Below is a small trained network, with its code and all its weights. Each question gives an input and a class and asks what happens when units are switched off, that is, made to give their printed mean instead of their output.

import numpy as np


def w(rows, s, z=0):
    codes = np.array(rows[::2]) - 128.0
    scale = np.full(codes.shape[1], s)
    scale[-1] = z or s
    return codes * scale


def f(y):
    return y / 2 * (1 + np.tanh(0.7978845608 * (y + 0.044715 * y**3)))


def log_softmax(a):
    a = a - a.max(-1, keepdims=True)
    return a - np.log(np.exp(a).sum(-1, keepdims=True))


def net(x, mask):
    res = np.array(x, float).reshape(1, 7) / 4 @ E
    y = f(res @ A[0][:, :-1].T + A[0][:, -1])
    res = res + np.where(mask, y, B[0][:, -1]) @ B[0][:, :-1]
    return log_softmax(res[-1] @ U[:, :-1].T + U[:, -1])


A, B = {}, {}
E = w([
[231,125,125,197,133,123,126,142,190,125,216,13],'x0',
[130,131,129,127,128,129,128,127,126,128,128,129],'x1',
[134,126,127,132,127,127,127,125,128,130,128,133],'x2',
[129,127,128,129,127,127,129,128,128,129,127,130],'x3',
[198,135,180,150,136,62,116,207,147,179,7,106],'x4',
[150,125,40,100,140,189,116,247,138,109,172,195],'x5',
[131,130,127,131,126,128,128,126,129,128,127,131],'x6',
],0.012)
A[0] = w([
[101,123,122,132,127,126,139,118,127,119,169,130,33],'n1',
[123,111,124,132,122,98,147,88,143,145,110,125,86],'n2',
[119,132,141,127,127,128,111,124,133,118,120,143,150],'n3',
[154,147,142,118,122,138,134,121,92,136,132,144,143],'n4',
[151,131,108,123,133,137,129,254,130,132,152,168,65],'n5',
[97,125,120,118,130,137,127,67,119,135,199,134,3],'n6',
[192,126,139,155,120,120,134,157,138,134,168,45,137],'n7',
[166,133,124,140,113,101,143,144,129,132,80,129,37],'n8',
[139,125,126,124,130,139,129,123,127,115,158,94,134],'n9',
[128,133,165,140,128,108,118,87,139,131,108,81,76],'n10',
[74,121,142,111,121,119,131,128,114,136,46,197,133],'n11',
[133,131,179,135,132,111,133,43,112,133,78,86,91],'n12',
[158,125,163,130,139,111,123,191,129,142,46,101,39],'n13',
[132,133,144,122,126,121,121,133,142,126,145,123,131],'n14',
[177,128,136,136,126,108,122,133,137,143,145,103,156],'n15',
],0.028,0.0062)
B[0] = w([
[128,126,191,148,87,102,132,115,138,139,101,105,167],'n1',
[127,117,88,107,108,130,119,142,123,121,133,117,164],'n2',
[149,130,130,110,152,126,120,120,124,111,117,116,145],'n3',
[126,116,120,143,140,124,118,138,129,133,148,125,137],'n4',
[129,127,28,130,56,129,127,121,138,121,126,126,235],'n5',
[134,129,217,120,85,138,125,141,125,128,140,135,214],'n6',
[118,131,118,125,238,132,125,119,119,128,134,128,248],'n7',
[121,124,196,114,89,122,124,130,130,129,126,111,180],'n8',
[123,131,138,120,160,125,134,134,113,131,112,139,172],'n9',
[135,127,69,125,94,135,125,131,135,119,132,127,192],'n10',
[128,132,117,136,253,122,134,128,122,138,126,120,255],'n11',
[127,133,44,138,74,133,131,126,142,123,125,139,232],'n12',
[127,127,246,128,73,138,127,123,122,123,145,140,233],'n13',
[117,118,122,125,159,141,116,127,153,129,143,142,141],'n14',
[137,128,135,136,162,103,140,142,115,148,101,126,188],'n15',
],0.028,0.033)
U = w([
[102,143,136,100,247,120,151,129,99,161,120,131,218],'0',
[112,136,51,95,63,145,141,132,144,121,130,140,4],'1',
[105,136,254,87,84,142,141,135,116,143,144,138,158],'2',
],0.0066,0.0021)

Each question gives the input, the list of numbers given to net, and the class t.
The units are the neurons (one row each of A and B). Each row of codes is followed by its name. A weight is (code - 128) times the scale printed after its matrix; where a second scale follows, it is the last column's (A, B and U).
mask holds one flag per neuron, in row order. A switched-off neuron (its flag False) gives its mean, the last column of its row in B, instead of its output. The means were averaged over made-up inputs and are rounded, as every weight is.
A unit's drop is (log p(t) with every unit on - log p(t) with that unit switched off) / (log p(t) with every unit on - log p(t) with every unit switched off).
most important unit: the unit with the biggest drop
top k neurons: the k neurons with the biggest drops, biggest first
drop when u is switched off: that unit's drop, to one decimal
input [-7,-5,4,-7,-1,-8,-3], class 1: most important unit	n12
input [-1,-7,6,0,-1,-2,6], class 1: top 2 neurons	(n7 n11)
input [0,-3,-5,8,2,-2,-1], class 1: top 3 neurons	(n6 n11 n7)
input [-1,-4,-3,0,-7,-6,6], class 2: top 2 neurons	(n6 n5)
input [-1,8,3,-1,-7,6,-8], class 2: top 4 neurons	(n6 n12 n1 n10)
input [-3,-6,-6,-4,-3,5,-2], class 1: top 2 neurons	(n7 n5)
input [4,4,-3,-8,-7,-5,-1], class 2: top 2 neurons	(n6 n5)
input [5,7,0,5,1,6,5], class 1: top 2 neurons	(n5 n11)
input [5,6,-6,-4,-8,4,6], class 2: drop when n6 is switched off	0.5
input [5,4,2,8,-4,-8,8], class 1: drop when n12 is switched off	1.0
input [2,-2,-6,5,-2,8,1], class 1: drop when n4 is switched off	0.0
